(in the rows, 128 means zero)
Each row is followed by its class number. Each block has new classes, again numbered from 0 up, in any order.
[122 131 126 130 128 112 142 102 173 138 143 131 126 163 145 122 154 134
 102 140 161 177 141 108 144 157 196 123 103 110 116 140 132  85  98 120] -> 8
[118  90 119 137  93  89 129 118 182 131 141 157 175 123 107 107 136 130
 149 112 136 110 125 144 138  96 169 140 140 117 154 197 138 154  89 124] -> 9
[ 92 128 127 128 138  99 128  96 168 154 135 101 200  95 123 128 156 115
 138 158 141 167 150 133 158 140 144  99 110 143 156  89 135  87 101 126] -> 1
[ 63  97 136 155 129 107 140 126 169 131  66 110 167 139 159 114 115 133
 123 178 138 138 151 116  96 133  76 105 111 186 123 124  79  99 141  93] -> 1
[ 61 124 163  99 118  95 110 135 168 116 166 144 156 113 109  59 128 135
 117 135 145 203 128 121 157 109 127  97 140  99 139 146 145 121  96  94] -> 1
[134  82 138 117 116 135 129 106 147 139 134 134 135 188 162 134 144  82
 106  95 101 125 143 122 104 121 176 122 130 167 154 128 125 189  83 137] -> 2
[ 79 156  94 118 144 132  88 139 146 128 109 117 186 118 102  91 153 124
 173 149 118 175 136 116 149 175 115 136 125 102 158 124 140 114 145 120] -> 3
[119  73 147 102 137 124 116 127 129 135 144 184  99  91 173 126 120 151
  98  94 140 192 131 117  93 151  78 141 165 138 105 135 176 180 105 118] -> 2
[163 130 139 156 160  83 184 159 113 152 106 186 140 130 145 117 161 104
 134 142 178 125 145 130  97  79 136 121 169 124 136 100 134 126 122 132] -> 1
[119 197  99 165 120 107 128 154 115 151 103 173 135 140 129 181 119 157
  80 143 128 146 110  92 110 122 204 108 140  92 119 136 138  93  98 105] -> 5
[126 143 114 150 117 122 155 139 126 130 105 125 139 124 114 126 103 124
 126 150 171 116 117 117 122  95 157  99 155 105 130 111 129  66 120 119] -> 7
[141 144 135  70 125 143 115 153 116 132 119 172 120 117 154 136 118 155
 158 119 147  72 140 110 136 103  27 113 166 136 126  78 140  93 149  91] -> 2
[113 138 105 126 137 126 123 135 133 123  68  99 143 108 144 100 117 166
 130 168 153 121 111 126 155 143  92 127 110 176 150 112  98 117 141 138] -> 4
[ 98 159 151  81 121 131 137 150 114 171 172 180 122 146 154 118 134 113
 136 114 143  83 168 154 102 141  85 114  70 164 159 101 111 156 147 134] -> 9
[ 84 123 125 156 115 155 124 114 121  97 205 133 146  88  79 128 130 113
 144  88 117 157 124 132 130 169 142 131  84 117 106 107 128 122 112 133] -> 8
[121 169 100 162 105 120 114 111 121 116  80 150 147 151 166 124 101  94
  90  79 138  43 128 135 143 120 196 141 102 145 140 110  95 120 110 135] -> 7
[ 93 120 147 143 134 108 158 142 143 173 146 132 143 117 136  83 134 134
 129 139 184 180 138 159 109 137  90 100 103 122 142 117 116 151 118 117] -> 6
[121 142 123  79 118 108 102 160 133 127 101 150 149 129 123  99 134 137
 117 122 139 152 102  76 123 125 189 117 146 103 147 147 129 128  89 140] -> 9
[150 213  70 151 134 156 135 114 111 116  68 105 161 143 166 148 103  96
  92 132 109  45 138 149 137 164 193 116 101 184 155 107 114  35 169 142] -> 7
[159 173 128 145 144 126 146  86 119 123  81 121 149 112 193 154 133 103
 105 104 116 148 159 114 146 139 168 139 135 163 148 109 137  87 127 106] -> 1
[116 124 123 147  99 122 160 124 138 137 152 133 220 101 118 137  82 151
 153 143 173 109 117 146  79 175 101  85  93 140 119 116 143  98  91 123] -> 3
[136  82  70 140 152 105  76 139 166 133 110 185 198 105 126  79 137 148
 140 120 108 122 110 135 117 121 122 137 156 150 131 131 131 162  90 120] -> 5
[122 160 102  86 126 110  85 146 154 137 156 105 121 140 145  62 126  78
 142 173  93 132 138 149  94 127 145  79 119 154 135  95  91  92 138 151] -> 6
[134 172 125 106 104 137 161 150 151 135 134 140  81 168 134 126 136 112
 125 123 106  73 115 130 105 137 192 100 102 134 177 113 113 125 141 152] -> 0
[ 96 140 122 110  94 138 102 130 169 126 139 125 131 161 126 107 125 109
 123 122  92 128 133 129 163 108 168  93 139 111 158 163 147 106 141 113] -> 2
[127 185 103 121 130 152 185 123 134 116 136 107 127 164 154 124  92 144
  86 169 153  86 114 149  98 186 151 111  96 155 162 108 111  57 115 126] -> 7
[162  79  82 112 137 106 120 112 165 137 143 140 115 116 152  60  87 157
 129 180 124 157 133 145 120 117 109 102 173 167 140 141 156 110 131 125] -> 3
[ 97 131 132 118 107  91 150 151  87 130 125 100 111  79 126 113 109 132
 103 164 189 144 112 115 156 121 120 103 118 137 137 109 115 148 128 149] -> 2
[177 146  73 157 138 126 105 140 118 137 174 153  65  79 166 100 134 125
 172 183  93 122 132 138  82  83 142 132 160 135 142 127  83 149 112 132] -> 7
[ 96 139 101 128 136 137 167 123 171  90 166 194 120  83 190  82 128 155
 125  92 120 112 120 158 151 203 153 143  63 143 146  90 117  72 135 149] -> 2
[138 112  87 134 128 136 114  77 154 125 168 110 120  77 139 121 100 171
 101 120 139 180 114 150 153 102 119 126 166 172 147 126 164  94  91 104] -> 8
[148 107  91 151 142 140 140 119 113 136 157 182 106 124 135 172 136 167
 133 118 102 121 160 123 145 134 104 165 112 115  90 108 149 102 138 127] -> 5
[143 160 130 169 129 162 170 113 128 108 131 121  97 125 150  84  86 148
 145 155 139 106  99 148  98 162 116 115  97 101 117  84  50  73 120 113] -> 1
[121 182  79 143 118 137 116 138 126 111  39 135 174 144 111 126 132 116
 135 156 124  75 105  96 128 211 178 119  92 135 142  90  98  80 134 169] -> 4
[112 100 120 115 114 103  91 111 134 150 101 111 158 130 121 120 102 108
  98 152 128 171 122 116  99 108 127 103 163 168 130 135 139 165  91 105] -> 5
[ 88  94  91 174 117 123 129 115 134 139 111 145 180 163 142 125 114 138
 119 102 129 128 156  96 146 134 145 130  76 137 133 120  92 140 103 119] -> 9
[149 176 111 135 110 147 121 147 106 110 120 192 164 137 108  88 113 158
 143 145 124  50 125 104 134 183 102 100 109 111 135 129  93 114 122  94] -> 1
[161 130 167  83 135 133 148 100  85 109 143 145  85  90 124 142  86 133
 103 132 131 154 131  91 115 193 126 122 136 141  84 103 118 116 129 103] -> 9
[127 103 113 163 136  97 143 127 115 163 147 148 133 135 122 100 128  81
 157 176 148 174 166 118  94  96 142  93 134 127 114  98  90 136 125 120] -> 9
[128  96 101 173 117 102 133 113 127 124 174 189 162 152 136 118 135  83
 121  84 107 155 171 119  99 127 161 121 130 144 123 131 157 201  93 112] -> 0
[169  79 116 113 130 122 117  81 160 130 129 181  98 160  96  89 115 123
  92 123 101 142 109 121 131 148 174 136 183 121 139 137 149 173  82 103] -> 5
[126 157 157 106 141 178 170 135 126 138 108 124 128 192 140 150 147 138
  87  80 154  89 124 109 133 212 169 131  43 131 136 101 116 101 139 152] -> 8
[ 92 104 158  88 111  76 137 140 172 102 144 157 173 187 140 119 157  84
 142 117 111 142 156  48 102 164 159 135 101 134 150 117 139 200  70 130] -> 4
[138 135 146 105 131 103 103 118 122 158 146 133  90  89  74 163 154 132
 145 137 158 124 117 152 152  74 116 120 182 106 107  80 133 134 117 120] -> 0
[112 147 171  74 121 102 121  95 184 156 109 111 143 127 139 139 148 112
 152 124 146 173 139 107 143 154 155 131 141  91 153 118 165 111 111 108] -> 3
[121 102  88 167 104  72 147 120 156 142 128 185 119 155 159 116 138  94
 100  95 122 144 180 115 146  98 183 129 137 132 151 161 184 168 141 131] -> 0
[ 99 178  98 127  94 121 129 124 121 116  50 246  65 119 150  79 128 141
  96 101 165 103 127 130 146 149 124 153 151 143 147 117 106  84 139 107] -> 6
[160 124 130  80 133  97 107 143 144 146 141 110 130 156 154  77 120 132
 133 154 144 131 137 127 104 110  69 117 161 133 134 131 120 161 103 103] -> 6
[ 92 113 152  68 119 134 164 132 156 139 162 144 183 119 121 132 142 108
 161 117 130 184 184 105 124 162 107 102 112 130 147 142 204  69 161 113] -> 9
[107 120 182 116 137 132 182 109 146 144 125 149 146 138  80 149 151  66
 142 103 146 121 155 151 110 159 119  98 136 157 140  79 155 128 166  99] -> 0
[127 150  87 136 131 135  73 117 150 145 110 128 186 120 135 129 126 145
 125 119 110 111 140 109 170 129 148 115 132 123 155 137 140 121 109  99] -> 7
[148 118 128  82 124 142  80 100 123 146 141 179 127 101 120 128 137 103
 151 122  80 125 169 120 135 122 123 108 156 184 135 125 128 132 141 101] -> 9
[166 115 141 133  89 129 162 138 158 135 192 169  96 181 129 122  92 120
  93 111 101  85 123 104  57 189 180  97 102 119 141 188 157 193 111 132] -> 8
[122 131  84  74 142 113  75 122 163 126 186 108 126  59 149 111 137 152
 172 105  98 142 124 161 146  87  77 188 160 128 177 119 161 137 112 145] -> 9
[ 93 124 138 114 129 153 152 147 180  96 169 101 142 180 107 101  98 142
 137 107 119 113 123 102 133 156 108 110  91  93 126 109 133  73 151 101] -> 8
[ 98  77  92 178 134 123 120 116 168 137 125  71 175 109  98 148 121 150
 148 146 125 156 137  84 164 111 127 101 110 127 116  99 118  83 131 114] -> 8
[112 155 150 153 145 126 123 152  87 133 156 153 109  78 154 130  92 151
 134 124 135 113 136 137  71 175   4 150 108 110 100 105 112 189 149 105] -> 1
[ 81 119 150 144 118 140 134 140 164 140 116 113 137 119 115 143 104 124
 141 157  87 142 132 124  96  48 105  60 170 180 159 117 112  81 142  78] -> 1
[106 186 159  96 128 127 145 137 171 132 101 155 105 136 159 144 117 139
  90  99 125  96  89 144 110 156 189 129  99 125 135 108 119  78 128 128] -> 5
[125 150 132 120 146 126 121 144 125 120 125 132 142 152 151 137 142 130
 123  85 139  73 132 143 172 121 108 160 118 108 129 103 120 141 138 126] -> 2
[124 129 140 115 133 123 109 123 134 175 154  69 148 165  78 120 110 141
  90 139 153  98 101 178 128 165  91 114 113 111 145 119 117 195  97 138] -> 6
[116 144  95 140 111 116 127 124 132 141 113 190 105 109 139 116 124 152
  95 122 134 139 142 133 138 165 128 129 131 132 128 145 149 101 139 127] -> 6
[129 151  94 125 129  93 122 106 155 113 123  83 120 178 118 152 119 131
 102 141 104 104 138 112 164 109 130 145 166 138 164 119 133 152 121  86] -> 0
[118  74 123 147 105 122 143 132 128 143  85 136 138 113 113 113 136 105
 131 193 147 130 129 129  99 147 143  78 132 180 113 149  95 127 141 143] -> 2
[104 125 132 137 118 149 108 104 134 119  82 209 143 148 116 133 162 121
 119  80 117 154 133 112 151 116 183 145 142 130 107 131 120  99  98  92] -> 5
[182 130  95 117 141 151 129 130 115 121 186 118  93 125  82 149 154 164
 132 159 119 106 122 139 166 118 157 131 133 124 108 134 136  74 133 156] -> 8
[145 122  81 155  99 163 140 100 153 131 161 119 155 133  73 138  98 119
 173 150  86 151 132 111 120 137 172  86 151  71 136 133 156  38 128 115] -> 9
[139 117 180 148 127  89 159 125 157 167 108 127 123 111 152 118 117 155
  74 115 174 123  89 160 107 133 152 132 130 120 161 180 132 216  88 135] -> 1
[112 135 117  98 126 159 105 125 129 113 103 109 114 163 131 159 178 115
 126 151  94 153 117 144  75 122 138 170 159 208 162 156 122 155  89 161] -> 4
[ 98 124  89 127 128 104  99 138 156 137 117 112 132 103 131 104 132 127
 140 177  89 184 140  89 152 111 159 104 122 132 137 129 120 101 146 119] -> 5
[113 102 134 188 127 154 184 138 134 121 143 147 183 104 122  79 117  95
 142 108 163 130  97 210  82 118 148  88 124 160 138 134 113 121 122 136] -> 2
[132  85 122  96 153 131 117 122 161  97 185 163 113 128 135  86 137 124
 155 144  81 181 149 119 110 140 106 129 146 160 118 107 147 130 118 129] -> 4

A new block, with new classes numbered from 0.
[161  65  92 112 183 150 152 140 108 165 110  90 139 159 145 174 100  95
 163 174 115 194 156  30  98 152  69 179 123 136 137 164 121  77 118 122] -> 4
[201  86  93  88 158 121 146 107  98 143  29 144 127 104 126  69 113  78
 116 128  88  83 120  77 149 106 144 150 117 163 158 187 161 111 153  16] -> 3
[141  66 144 102 138 137 132 120 146 146 104  68 146 119 122 102  81  90
 143 132  92 169 114  86 199 138 170 151 113 163 174 150  86 114 127  69] -> 3
[150  84  89  89 149 155 145 108  60 121  90 114  96 104 161 182 152  79
 108 137 109  89 108 120 129  87 106 164 137 116 111 177 154 119 140 110] -> 4
[132 111 162  18 109 168 158 176 132 132  89 121  98 128  84 100 122 122
 108 178 119 136 137  83 104 107 120 182 121 142 119 153 116 101 128 151] -> 3
[128 121 142 143 145 118 148 140 132 161 122 135 125 166 126 135 126 159
 135 152 136 142 147 118  92 139 131 131 121 139 111 146 104  93 122 121] -> 6
[118 136 189  64  91 158 140 187 168 121 133 124  83 146  87  96 121 130
 105 178 129 153 135 124 102 116 117 162 126 119 105 127  90 127 122 189] -> 6
[131 116  94 179 182 119 153 114  44 181 153 121 132 185 180 243 166 160
 168 134 175 134 182  79  45 174  64 121 148 129  76 151 178  90  71 153] -> 2
[142 166 141 158 118 117 115 151 163 161 210 151 130 171 153 119 126 150
 129 135 144 154 174  94  73 148  84  95 154 121  90  89 142 126  86 182] -> 1
[182  93  92 139 135 118 145  99  82 137 109 137 124 108 184 136 156  85
 118 139 113 125 141  79 143 109 101 105 140 116 106 175 139  90 120 116] -> 6
[199  88  93 112 163 103 153 119  87 135  84 158 143 122 147 130 127 115
 133 135 135 134 160  49  84 101 110 151 123 134 127 175 139  53 144  77] -> 5
[126  87 122 103 140 154 161 139  80 117  92  97 105 126 134 202 121 120
 138 153 131 102 115 137 107 135 153 184 129 144 122 170 144 101 129  98] -> 5
[126 183 145 185 159  73 117 125 147 152 198 193 146 194 125  94 149 213
 129  92 164 129 172 134  68 118 128  98 134 126  82  92 101  90 124 143] -> 1
[119 187 131 178 124  79 134  93 127 140 133 182 118 147 134 133 158 192
 109  88 149  78 126 166  95 111 173  84 132 130  83 144 125  98 147 127] -> 6
[147 154 152 136 142 105 122 142 159 159 119 150 123 166  98  83 108 148
 118 144 141 111 147 100  84 146 135 133 137 162 137 118 134 143 110 113] -> 2
[146  80 148 117 168 118 143 145 119 174 105  94 142 164 112 101 103 134
 153 168 138 176 150  58 111 150 124 174 119 171 149 149  95  92 108 102] -> 2
[ 92 132 145 132 123 138 132 134 114 116 136 125  96 127 127 200 130 164
 133 121 143  89 114 190  87 126 150 153 152 134  96 143 138 116 130 127] -> 5
[ 88 152 226  98 111 116 115 190 220 138 166 120  92 178  42  57  88 200
 111 149 142 125 119 163  97 127 173 141 114 161 148  69  50 148 128 162] -> 7
[ 91 149 176  72 129 142 150 181 144 138 150 141 101 162  75 145 139 191
 115 168 141 139 147 125  66 129 121 151 147 128  82 116  83  99 116 159] -> 0
[138  67 145 160 165 117 107 125 156 165 128  80 138 172 128 114  65 106
 147 111 100 135 119 116 170 153 169 148 124 176 166 118 126 156 105  47] -> 3
[155 148 125  98 118 137 136 138 170 149  98 139 118 137 107  83  96 119
 110 147 101 142 122  92  99 140 130 163 133 137 141 142 136 114 141 119] -> 4
[139 109 156  92 115 135 112 147 121 130 140 130 101 107 126  84 155 102
  94 147 138 136 141  98 129  92  96 124 160 115 117 127 108 147  95 163] -> 2
[127 146 126 169 110 126 132 103 120 148 134 118 107 112 163 171 131 138
 135 100 102  69 103 176 124 170 151  91 147 129 121 126 180 151 122 106] -> 7
[184  79  82  90 168 126 188 106  57 140  59 134 143 110 157 155 138 102
 151 149 118 108 127  73 114 136 136 154 102 151 140 193 146  67 158  72] -> 1
[ 73 139 189 141 113 124 111 138 168 132 166 100  85 145  95 135 120 184
 128 110 134  90  87 213 125 135 183 122 142 149 128  95  96 159 128 148] -> 7
[ 73 140 182 136  90 132 122 116 156 121 147  86  84 112 114 158 119 163
 127 102 113  68  69 230 161 142 209 115 126 149 140 114 103 168 138 129] -> 7
[ 91 118 179 135 156 127 128 157 155 145 187  99 109 199 100 143 114 174
 132 143 155 131 128 158  98 138 171 162 122 156 124  92  79 139 103 155] -> 1
[125 183 157 184 103  98  96 113 198 134 209 153 128 148 141 102 118 150
 119  88 122 111 122 161 125 151 162  71 167 127 110  79 140 168 107 150] -> 1
[121  65 104  88 180 152 190 131  40 142  57  99 114 126 130 217 135 136
 146 169 113  84 104 132 103 145 151 189 122 161 116 186 140  86 145  61] -> 0
[162 124 109 120  84 136 139  94 125 108  63 121 111  46 146 118 101  81
 114 109  80  74  75 156 166 139 191 147 143 143 158 177 177 129 162  53] -> 5
[174  58  84 109 133 170 167 131  61 164  77  88 119  98 192 193 132  69
 159 164  92 124 134  89 121 177  79 134 125 124 142 168 188 114 111  90] -> 7
[182  88  80  60 156 137 189 106  82 147  23 122 135  99 130 136 111  92
 128 148  99 138 112  53 116 131 138 186 107 144 155 204 137  61 176  72] -> 4
[107 163 148  75 105 143 143 150 154 132 124 146  94 137  94 129 124 156
  96 140 131 120 120 132  80 111 134 151 136 129 107 131 118 122 144 175] -> 4
[130 136 121 138 109 119 127  86 129 134  94 125 121 108 139 124 111 118
 115  82  95  63  85 168 168 136 198 112 139 157 137 146 175 152 140  64] -> 3
[116 179 132 159  76 127 138  97 147 137  98 141  95 104 139 147 124 138
 117 105 101  57  84 198 135 158 192 107 138 141 113 156 175 148 149 104] -> 6
[118 149 162 118 116 136 120 172 140 122 186 142  98 154 123 146 143 156
 110 143 157 148 168 114  63 107  95 131 158 107  79 115 119 114  97 185] -> 5
[188 143 106 110 101 128 145 141 116 143  96 180 106 109 152  87 148  93
  95 148 114 116 158  75  98 112  82 103 140 109 101 156 170 115 131 133] -> 6
[138  83 130 107 166 130 121 127 126 137 121  97 103 152 111 126 106 110
 114 141 118 117 105 123 130  97 132 179 132 152 140 140 106 132 130 100] -> 4
[187  35  89 114 172 137 159 123  69 152  77  89 132  95 163 146 108  57
 142 156  84 131 128  54 148 141  99 157 148 140 140 165 158 119 119  48] -> 0
[199  79 116 103 139 125 109 136 175 142 101 110 123 120 121  37  75  52
 116 149  86 174 126  42 160 113  95 153 145 143 168 141 109 133 129  90] -> 4
[158 142  62 118  96 138 174  85  28 103  93 171 115  62 201 216 193 113
 120 103 125  76 127 125  98 120 113  98 157  99  70 201 218  69 152 129] -> 5
[144 153 107 118 120 125 144 103 150 141  68 128 115 111 110 119  86 120
 117 116  91  84  79 140 127 155 181 152 126 158 159 162 163 131 167  70] -> 4
[131  97 119 217 182  99 124 102 131 170 108 117 128 181 145 166  99 147
 155 125 120  78 119 163 123 154 179 129 117 173 141 146 131 139 126  42] -> 6
[181  59 103 117 163 126 142 128 104 150  94  99 134 108 149 121  99  71
 129 154  83 136 126  64 156 140 118 145 148 146 146 150 132 121 117  50] -> 0
[106 176 166 115  91 101 135 102 161 149 119 149 119 108 101 114 125 174
 119  98 140 113 106 153 110 150 180 109 148 151 127 134 120 119 140 134] -> 2
[123  76 137  67 152 169 150 173  81 142 115  94 106 156 126 161 129 116
 130 169 130 142 151  89 104 117  90 179 114 139 110 154 129 108 106 139] -> 3
[160 103 103 124 143 128 177 120  75 151  75 137 126 127 159 152 143 121
 134 152 124 127 145  85 104 132 118 136 120 129 103 183 143  74 137 113] -> 6
[ 94 124 143  75  87 161 151 134 109 103 113  97  85  60 116 154 137 116
 106 143  95  92  76 165 170 126 160 138 154 135 115 158 112 132 146 130] -> 0
[ 85 163 183  85 111 143 152 175 160 132 165 135 105 175  88 129 129 189
 121 158 154 136 131 156  72 146 157 155 121 141 107 105  86 113 121 194] -> 1
[158  92 129 113 169 117 154 153 103 169 116 124 130 165 131 135 129 153
 155 156 144 156 165  70  65 137  85 134 114 138 124 136 112  75 120 120] -> 7
[ 98 111 165 148 162 119 122 145 124 153 166 105  92 182 112 169 130 183
 141 128 152  94 124 171  84 131 138 132 129 150 116 103 114 138 111 134] -> 7
[124 182 144 150  91 128 120 131 134 165 167 151 109 129 149 136 157 148
 123 120 145 133 161 116  70 160  80  88 179 108  82 115 178 146  80 183] -> 2
[151 128 143 118 128 120 139 159 131 155 166 138 128 148 137 121 143 150
 141 139 147 182 182  55  80 130  62  91 140 104  98 110 113  88 106 180] -> 7
[178  90  95 149 181 114 144 127  91 171  95 130 122 156 157 160 119 125
 152 136 123  97 145  92  78 152 103 127 118 152 140 145 166 112 125  73] -> 7
[159  94 110 127 176 123 155 137  63 175 115 116 143 162 158 160 147 124
 150 157 157 170 182  38  74 145  70 143 130 134 106 158 141  87  91 128] -> 2
[ 72 210 192  95  72 142 107 167 218 124 214 141  86 157  76  98 118 181
  80 129 141 164 125 156  81 121 123 127 169 111  88  72  92 145 115 252] -> 4
[ 91  56 138  93 148 172 160 160  82 140 124  55 107 129 125 205 119 119
 147 179 115 142 109 133 135 150 129 182 135 151 122 147 106 118 113 119] -> 0
[128  50 163  65 163 164 129 198 153 149 142  64 109 165  89  95  66  99
 126 196 106 210 134  60 134 130  87 227 114 147 160 128  56 106 113 143] -> 4
[191  89 119 157 162  84 105 102 144 139 130 131 135 128 141  55 101  89
 121 108 110 100 114 108 163 107 155 116 130 159 167 125 116 147 130  49] -> 1
[136  94  87 138 177 133 157 126  14 133 113 133 105 142 178 252 163 143
 141 131 160  78 153 133  46 110  88 161 131 122  74 179 181  82 117 106] -> 5
[121 119 152 211 144  82  79 110 173 141 206 106 128 145 136 108 103 133
 122  90 109 118 113 144 176 128 160  73 173 147 125  89 103 176  95  82] -> 0
[109 115 148 117 123 114 123 109 129 116 138 125  99  93 119 137 137 137
 100 105 110  86  86 171 153 105 177 118 161 131 120 128  98 141 132 111] -> 0
[128 132 106 195 189  91 141  91  80 149 175 147 139 188 167 202 166 183
 154 107 159  82 145 148  76 137 137 104 133 139  87 134 143  96 109 115] -> 1
[115 163 120 156 110 105 120  76 130 139 105 153 120 115 138 139 127 154
 116  67 107  41  88 200 141 132 197  91 143 159 120 147 179 147 147  64] -> 3
